Here is a tiny trained network, its code and every weight. The questions are about switching its units off for an input and a target symbol, where a switched-off unit gives its printed mean instead of its output.

import numpy as np


def w(rows, s, z=0):
    codes = np.array(rows[::2]) - 128.0
    scale = np.full(codes.shape[1], s)
    scale[-1] = z or s
    return codes * scale


def norm(h):
    return h / np.sqrt((h * h).mean(-1, keepdims=True) + 1e-5)


def softmax(a):
    e = np.exp(a - a.max(-1, keepdims=True))
    return e / e.sum(-1, keepdims=True)


def log_softmax(a):
    a = a - a.max(-1, keepdims=True)
    return a - np.log(np.exp(a).sum(-1, keepdims=True))


def net(x, mask):
    ids = ['ΛΞΨΩαβγδζηθμπτφ'.index(c) for c in x.split()]
    T = len(ids)
    res = E[ids] + P[:T]
    u = 0
    for l in range(2):
        r = norm(res)
        for j in range(3):
            rows = slice(2 * j, 2 * j + 2)
            q, k, v = (r @ M[l][rows].T for M in (Q, K, V))
            z = softmax(np.where(np.tri(T) > 0, q @ k.T / 2**0.5, -1e9)) @ v
            o = O[l][rows]
            res = res + np.where(mask[u + j], z, o[:, -1]) @ o[:, :-1]
        u += 3
    return log_softmax(norm(res)[-1] @ U[:, :-1].T + U[:, -1])


Q, K, V, O = {}, {}, {}, {}
E = w([
[77,152,65,153,196,69,109,111,79],'Λ',
[169,95,196,218,96,144,207,112,161],'Ξ',
[140,118,123,81,134,72,210,148,146],'Ψ',
[186,109,113,189,109,110,160,154,43],'Ω',
[122,74,194,193,178,149,126,95,87],'α',
[153,135,170,154,174,43,125,120,172],'β',
[105,113,129,169,136,101,148,212,120],'γ',
[99,22,119,107,70,182,181,146,57],'δ',
[191,89,139,66,118,54,113,146,68],'ζ',
[67,156,214,130,98,94,144,116,71],'η',
[176,134,91,179,218,103,219,130,132],'θ',
[170,46,91,124,201,108,119,148,138],'μ',
[40,108,97,114,189,85,189,92,189],'π',
[180,109,104,80,164,94,177,2,112],'τ',
[177,40,233,72,143,131,123,175,132],'φ',
],0.0036)
P = w([
[145,68,119,201,88,57,144,107,117],'0',
[139,136,135,121,113,111,92,121,147],'1',
[115,28,105,159,98,55,130,103,145],'2',
[122,170,213,126,213,111,197,163,50],'3',
[140,156,121,118,113,142,97,129,144],'4',
[72,22,92,177,101,28,145,109,133],'5',
[151,204,214,113,229,159,185,157,49],'6',
[148,179,115,113,105,175,92,139,147],'7',
[48,6,95,179,106,2,152,113,128],'8',
[178,247,234,114,247,189,151,146,53],'9',
[113,71,78,164,104,86,138,114,138],'10',
],0.0053)
Q[0] = w([
[45,130,81,163,2,99,82,126,194],'0.h0',
[96,136,139,145,175,177,179,111,136],'0.h0',
[56,99,101,163,74,124,82,142,208],'0.h1',
[111,113,126,120,57,142,67,39,144],'0.h1',
[184,175,177,161,165,121,199,142,70],'0.h2',
[156,103,163,170,149,151,80,141,99],'0.h2',
],0.0085)
K[0] = w([
[127,32,169,191,161,2,212,115,69],'0.h0',
[127,177,157,184,114,199,138,87,157],'0.h0',
[66,61,136,182,180,34,188,180,121],'0.h1',
[157,51,202,126,147,53,202,47,28],'0.h1',
[203,217,126,127,111,219,40,165,156],'0.h2',
[199,122,122,206,117,138,112,101,87],'0.h2',
],0.0075)
V[0] = w([
[166,14,78,132,9,129,174,94,171],'0.h0',
[35,106,24,9,130,110,163,238,127],'0.h0',
[81,49,6,168,238,179,50,182,183],'0.h1',
[195,204,129,148,153,71,101,149,234],'0.h1',
[8,138,2,171,106,138,248,135,139],'0.h2',
[156,90,177,176,189,143,164,55,35],'0.h2',
],0.0036)
O[0] = w([
[27,235,135,128,94,115,145,163,99,253],'0.h0',
[223,149,189,91,65,18,90,126,94,62],'0.h0',
[78,150,141,189,154,158,82,206,186,119],'0.h1',
[194,121,60,123,151,80,175,187,142,182],'0.h1',
[152,120,129,3,209,161,168,142,114,110],'0.h2',
[152,103,162,156,170,134,24,110,83,190],'0.h2',
],0.0046,0.003)
Q[1] = w([
[188,140,182,149,140,181,191,179,37],'1.h0',
[159,168,64,221,227,116,231,130,98],'1.h0',
[70,126,99,126,85,134,178,120,192],'1.h1',
[184,179,162,166,199,138,172,155,74],'1.h1',
[74,52,44,88,9,118,77,53,254],'1.h2',
[130,100,44,148,181,83,48,170,156],'1.h2',
],0.0067)
K[1] = w([
[152,254,86,59,150,230,68,182,164],'1.h0',
[136,241,43,220,158,168,192,119,190],'1.h0',
[115,76,99,93,111,37,149,145,124],'1.h1',
[241,245,186,109,97,206,76,184,166],'1.h1',
[54,21,201,186,180,28,210,126,72],'1.h2',
[116,114,64,137,220,59,106,141,173],'1.h2',
],0.0068)
V[1] = w([
[157,21,162,108,66,71,124,112,93],'1.h0',
[14,196,96,151,169,106,154,84,87],'1.h0',
[169,103,117,27,134,62,104,116,116],'1.h1',
[148,160,252,156,62,142,62,167,124],'1.h1',
[81,150,219,134,193,132,221,71,220],'1.h2',
[130,187,26,38,131,76,113,48,169],'1.h2',
],0.0042)
O[1] = w([
[202,194,123,125,245,157,143,162,98,111],'1.h0',
[171,101,101,69,79,165,58,107,217,255],'1.h0',
[134,72,202,191,84,165,131,92,199,91],'1.h1',
[90,124,59,142,138,89,109,86,192,94],'1.h1',
[154,226,166,202,230,66,127,80,182,134],'1.h2',
[65,138,1,151,142,90,34,143,79,106],'1.h2',
],0.0042,0.0048)
U = w([
[62,165,35,109,164,121,64,107,70,98],'Λ',
[138,130,182,200,48,153,163,93,188,245],'Ξ',
[183,126,152,57,67,90,210,167,195,47],'Ψ',
[140,102,65,173,11,110,119,111,82,191],'Ω',
[87,91,161,195,181,209,82,98,135,173],'α',
[157,187,144,146,147,61,46,106,219,141],'β',
[68,152,130,156,92,141,105,254,163,104],'γ',
[99,87,126,68,97,208,172,147,80,252],'δ',
[200,174,122,92,116,44,115,132,50,34],'ζ',
[65,211,201,99,79,120,99,87,87,147],'η',
[170,102,13,197,158,111,194,138,162,83],'θ',
[183,31,106,87,145,138,48,172,160,43],'μ',
[58,186,106,78,194,169,204,107,181,145],'π',
[185,95,125,91,145,139,142,11,128,211],'τ',
[167,136,195,125,217,146,144,182,96,37],'φ',
],0.009,0.0013)

Each question gives the input, a string of symbols that net reads in full, and the target symbol t.
The units are the heads (2 rows each of Q, K, V and O). Each row of codes is followed by its name. A weight is (code - 128) times the scale printed after its matrix; where a second scale follows, it is the last column's (O and U).
mask holds one flag per head, layer by layer. A switched-off head (its flag False) gives its mean, the last column of its rows in O, instead of its output. The means were averaged over made-up inputs and are rounded, as every weight is.
A unit's drop is (log p(t) with every unit on - log p(t) with that unit switched off) / (log p(t) with every unit on - log p(t) with every unit switched off).
The circuit of an input: a set's keep is (log p(t) with only the set's units on - log p(t) with every unit switched off) / (log p(t) with every unit on - log p(t) with every unit switched off). Starting from all 6 units, units are removed one at a time, each time the one whose removal leaves the highest keep (on an exact tie, the one counted first), for as long as the keep stays at least 0.8.
circuit, biggest first: the units of the circuit, biggest drop first
most important unit: the unit with the biggest drop
which heads matter: for each layer, one digit per head in row order, 1 if its drop is at least 0.15 and else 0, layers parted by /
input γ γ Ω β δ ζ γ Ψ Λ δ, target ζ: which heads matter	100 / 001
input π μ μ Λ π τ π, target β: circuit, biggest first	0.h0, 1.h2, 1.h0
input φ μ δ η β θ φ η γ θ, target τ: circuit, biggest first	0.h1, 0.h0
input τ Ξ Λ γ, target π: circuit, biggest first	0.h0, 0.h1
input β Ω β θ μ β μ η Λ ζ, target τ: circuit, biggest first	0.h0, 0.h1
input θ μ β β δ π θ, target η: circuit, biggest first	0.h0, 0.h1
input β α β τ τ Λ φ θ, target θ: which heads matter	100 / 100
input γ β φ α γ Ψ, target Ψ: most important unit	1.h2
input Ω ζ η, target η: which heads matter	110 / 100
input α Ψ ζ Ξ η α Ξ, target τ: which heads matter	110 / 000
input β γ τ α γ π, target π: which heads matter	101 / 001
input β η μ τ, target τ: circuit, biggest first	0.h0, 0.h1
input μ ζ α β Ξ μ Ω φ δ Λ, target Ξ: which heads matter	001 / 001
input γ μ Ξ θ, target γ: circuit, biggest first	0.h1, 1.h0
input α Ω β μ δ β π τ γ φ, target Λ: most important unit	1.h2
input τ Ψ δ η, target ζ: circuit, biggest first	0.h1, 0.h0
input γ γ γ β μ θ Λ Λ Ξ Ψ, target μ: which heads matter	100 / 001
input π θ Ψ γ γ μ π, target Ψ: circuit, biggest first	0.h0, 0.h2
input τ θ ζ μ γ τ β, target Ψ: which heads matter	101 / 000
input φ τ μ μ α Ψ ζ β Ψ τ, target θ: circuit, biggest first	0.h1, 0.h0, 0.h2
input ζ μ Ξ η, target γ: circuit, biggest first	0.h1, 0.h2
input Ω Ξ Ξ β ζ α α, target Ω: which heads matter	001 / 001
